Below are the code and all the weights of a small trained network. Each question names an input and a target symbol and asks about switching units off, where a switched-off unit gives its printed mean instead of its output.

import numpy as np


def w(rows, s, z=0):
    codes = np.array(rows[::2]) - 128.0
    scale = np.full(codes.shape[1], s)
    scale[-1] = z or s
    return codes * scale


def norm(h):
    return h / np.sqrt((h * h).mean(-1, keepdims=True) + 1e-5)


def f(y):
    return np.maximum(y, 0)


def softmax(a):
    e = np.exp(a - a.max(-1, keepdims=True))
    return e / e.sum(-1, keepdims=True)


def log_softmax(a):
    a = a - a.max(-1, keepdims=True)
    return a - np.log(np.exp(a).sum(-1, keepdims=True))


def net(x, mask):
    ids = ['ΔΠΦΨεηθλξστ'.index(c) for c in x.split()]
    T = len(ids)
    res = E[ids] + P[:T]
    u = 0
    for l in range(2):
        q, k, v = (norm(res) @ M[l].T for M in (Q, K, V))
        z = softmax(np.where(np.tri(T) > 0, q @ k.T / 3**0.5, -1e9)) @ v
        res = res + np.where(mask[u], z, O[l][:, -1]) @ O[l][:, :-1]
        u += 1
        y = f(norm(res) @ A[l][:, :-1].T + A[l][:, -1])
        res = res + np.where(mask[u : u + 4], y, B[l][:, -1]) @ B[l][:, :-1]
        u += 4
    return log_softmax(norm(res)[-1] @ U[:, :-1].T + U[:, -1])


Q, K, V, O, A, B = {}, {}, {}, {}, {}, {}
E = w([
[169,176,195,119,178],'Δ',
[199,178,178,177,145],'Π',
[65,137,98,145,180],'Φ',
[114,137,111,120,86],'Ψ',
[95,141,137,126,49],'ε',
[247,130,121,82,151],'η',
[142,133,145,153,85],'θ',
[57,68,102,191,109],'λ',
[125,172,105,164,95],'ξ',
[90,104,97,160,167],'σ',
[111,108,81,119,92],'τ',
],0.016)
P = w([
[113,95,217,82,216],'0',
[253,207,72,103,109],'1',
[139,112,98,96,105],'2',
[136,157,89,113,101],'3',
[174,151,76,141,113],'4',
[190,180,58,119,128],'5',
[134,117,84,142,127],'6',
[122,122,131,41,133],'7',
[146,118,72,126,121],'8',
[106,90,82,104,132],'9',
],0.006)
Q[0] = w([
[170,164,138,68,102],'0.h1',
[63,100,229,2,138],'0.h1',
[35,32,140,142,89],'0.h1',
],0.0066)
K[0] = w([
[112,181,162,176,178],'0.h1',
[186,154,1,169,116],'0.h1',
[197,162,93,54,145],'0.h1',
],0.007)
V[0] = w([
[1,143,167,76,104],'0.h1',
[134,73,140,74,115],'0.h1',
[101,106,188,157,106],'0.h1',
],0.008)
O[0] = w([
[118,72,133,111,155,6],'0.h1',
[117,254,134,10,146,55],'0.h1',
[37,37,149,143,152,73],'0.h1',
],0.007,0.0012)
A[0] = w([
[196,145,232,137,182,129],'0.n1',
[58,129,110,141,208,230],'0.n2',
[183,77,78,255,66,253],'0.n3',
[243,178,201,179,230,134],'0.n4',
],0.0059,0.0019)
B[0] = w([
[67,133,127,183,45,180],'0.n1',
[202,183,112,120,44,176],'0.n2',
[131,179,121,99,145,253],'0.n3',
[2,182,106,172,97,213],'0.n4',
],0.0091,0.0062)
Q[1] = w([
[90,159,51,118,72],'1.h1',
[143,66,202,141,242],'1.h1',
[138,254,81,122,23],'1.h1',
],0.0069)
K[1] = w([
[134,89,201,134,168],'1.h1',
[139,174,1,178,70],'1.h1',
[99,43,164,139,223],'1.h1',
],0.0071)
V[1] = w([
[81,20,66,156,253],'1.h1',
[7,28,221,25,105],'1.h1',
[93,205,29,34,149],'1.h1',
],0.0049)
O[1] = w([
[197,124,140,184,215,102],'1.h1',
[46,90,159,137,179,173],'1.h1',
[116,254,204,22,173,254],'1.h1',
],0.0092,0.001)
A[1] = w([
[35,177,88,176,216,154],'1.n1',
[46,213,147,45,2,215],'1.n2',
[72,183,11,118,191,255],'1.n3',
[126,125,112,150,22,130],'1.n4',
],0.005,0.0014)
B[1] = w([
[130,57,117,97,173,179],'1.n1',
[39,152,197,185,198,253],'1.n2',
[171,18,253,92,188,208],'1.n3',
[154,124,31,145,13,179],'1.n4',
],0.0054,0.0067)
U = w([
[37,187,133,221,116,254],'Δ',
[87,165,107,190,78,65],'Π',
[228,146,203,100,241,209],'Φ',
[51,118,172,58,209,16],'Ψ',
[98,55,189,87,194,28],'ε',
[104,227,134,62,68,171],'η',
[107,2,100,161,82,188],'θ',
[145,28,111,184,215,139],'λ',
[225,93,40,166,41,98],'ξ',
[253,115,124,208,196,60],'σ',
[122,133,209,80,154,91],'τ',
],0.007,0.0017)

Each question gives the input, a string of symbols that net reads in full, and the target symbol t.
The units are the heads (3 rows each of Q, K, V and O) and the neurons (one row each of A and B). Each row of codes is followed by its name. A weight is (code - 128) times the scale printed after its matrix; where a second scale follows, it is the last column's (O, A, B and U).
mask holds one flag per unit, layer by layer, with each layer's heads first. A switched-off unit (its flag False) gives its mean, the last column of its rows in O or B, instead of its output. The means were averaged over made-up inputs and are rounded, as every weight is.
A unit's drop is (log p(t) with every unit on - log p(t) with that unit switched off) / (log p(t) with every unit on - log p(t) with every unit switched off).
The circuit of an input: a set's keep is (log p(t) with only the set's units on - log p(t) with every unit switched off) / (log p(t) with every unit on - log p(t) with every unit switched off). Starting from all 10 units, units are removed one at a time, each time the one whose removal leaves the highest keep (on an exact tie, the one counted first), for as long as the keep stays at least 0.8.
circuit, biggest first: the units of the circuit, biggest drop first
k most important neurons: the k neurons with the biggest drops, biggest first
k most important neurons of layer l: the k neurons of layer l with the biggest drops, biggest first
input ξ λ ξ Ψ θ τ Φ λ Δ Ψ, target ξ: circuit, biggest first => 1.h1, 0.h1, 0.n4
input η Ψ λ ξ Φ ε Ψ Δ ξ η, target η: circuit, biggest first => 1.h1
input Ψ η Ψ η ξ Δ, target Δ: 2 most important neurons => 0.n4, 0.n1
input σ η ξ, target σ: 4 most important neurons => 0.n4, 0.n3, 0.n1, 0.n2
input η σ ε Φ, target η: circuit, biggest first => 1.h1, 0.n2
input σ λ η ε τ, target σ: circuit, biggest first => 1.h1, 0.n4
input σ η λ τ η λ τ ξ Ψ ξ, target σ: 2 most important neurons => 0.n4, 0.n3
input σ η Δ λ, target σ: 2 most important neurons => 0.n4, 0.n3
input θ Δ ξ, target θ: circuit, biggest first => 1.h1, 0.h1, 0.n4
input ξ τ Π θ σ σ ε θ τ, target ξ: 2 most important neurons => 0.n4, 0.n1
input λ η ξ η Π η Φ η, target λ: circuit, biggest first => 1.h1, 0.n4, 0.h1
input Φ Ψ η ξ Δ θ, target Φ: circuit, biggest first => 1.h1, 0.n4, 0.n1
input η η θ τ σ η ξ, target η: circuit, biggest first => 1.h1, 0.n4
input ξ Ψ Φ, target ξ: circuit, biggest first => 0.h1, 1.h1, 0.n2, 0.n4
input ξ ε τ, target ξ: circuit, biggest first => 0.h1, 1.h1, 0.n4, 0.n3
input Π ξ τ σ Δ, target Δ: circuit, biggest first => 0.n4
input Φ σ ξ, target Φ: 3 most important neurons => 0.n4, 0.n3, 0.n2
input Φ Φ ξ θ ξ λ, target Φ: 4 most important neurons => 0.n3, 0.n4, 0.n2, 0.n1
input λ Ψ Ψ, target λ: circuit, biggest first => 1.h1, 0.n4
input θ η ξ θ Φ, target θ: 2 most important neurons => 0.n2, 0.n4
input Ψ ξ σ σ, target Ψ: circuit, biggest first => 1.h1, 0.h1
input θ ξ Δ ξ ξ η Φ τ, target θ: circuit, biggest first => 1.h1, 0.h1, 0.n4
input η η θ η Π Δ Φ θ Φ, target η: 2 most important neurons => 0.n2, 0.n4
input ξ Δ Ψ Π η Π θ, target ξ: circuit, biggest first => 0.h1, 1.h1
input ξ λ Π Δ τ λ, target ξ: 3 most important neurons of layer 0 => 0.n4, 0.n1, 0.n3
input σ η η Φ θ Φ ξ ξ θ, target σ: 3 most important neurons => 0.n4, 0.n3, 0.n1
input Δ Δ ε ξ η, target Δ: 2 most important neurons => 0.n4, 1.n2
input σ ξ Φ ξ λ η Φ, target σ: 2 most important neurons => 0.n3, 0.n4
input Φ Δ η λ θ Φ, target Φ: 3 most important neurons of layer 0 => 0.n4, 0.n2, 0.n3
input θ η η η Φ, target θ: 3 most important neurons => 0.n4, 0.n3, 0.n2
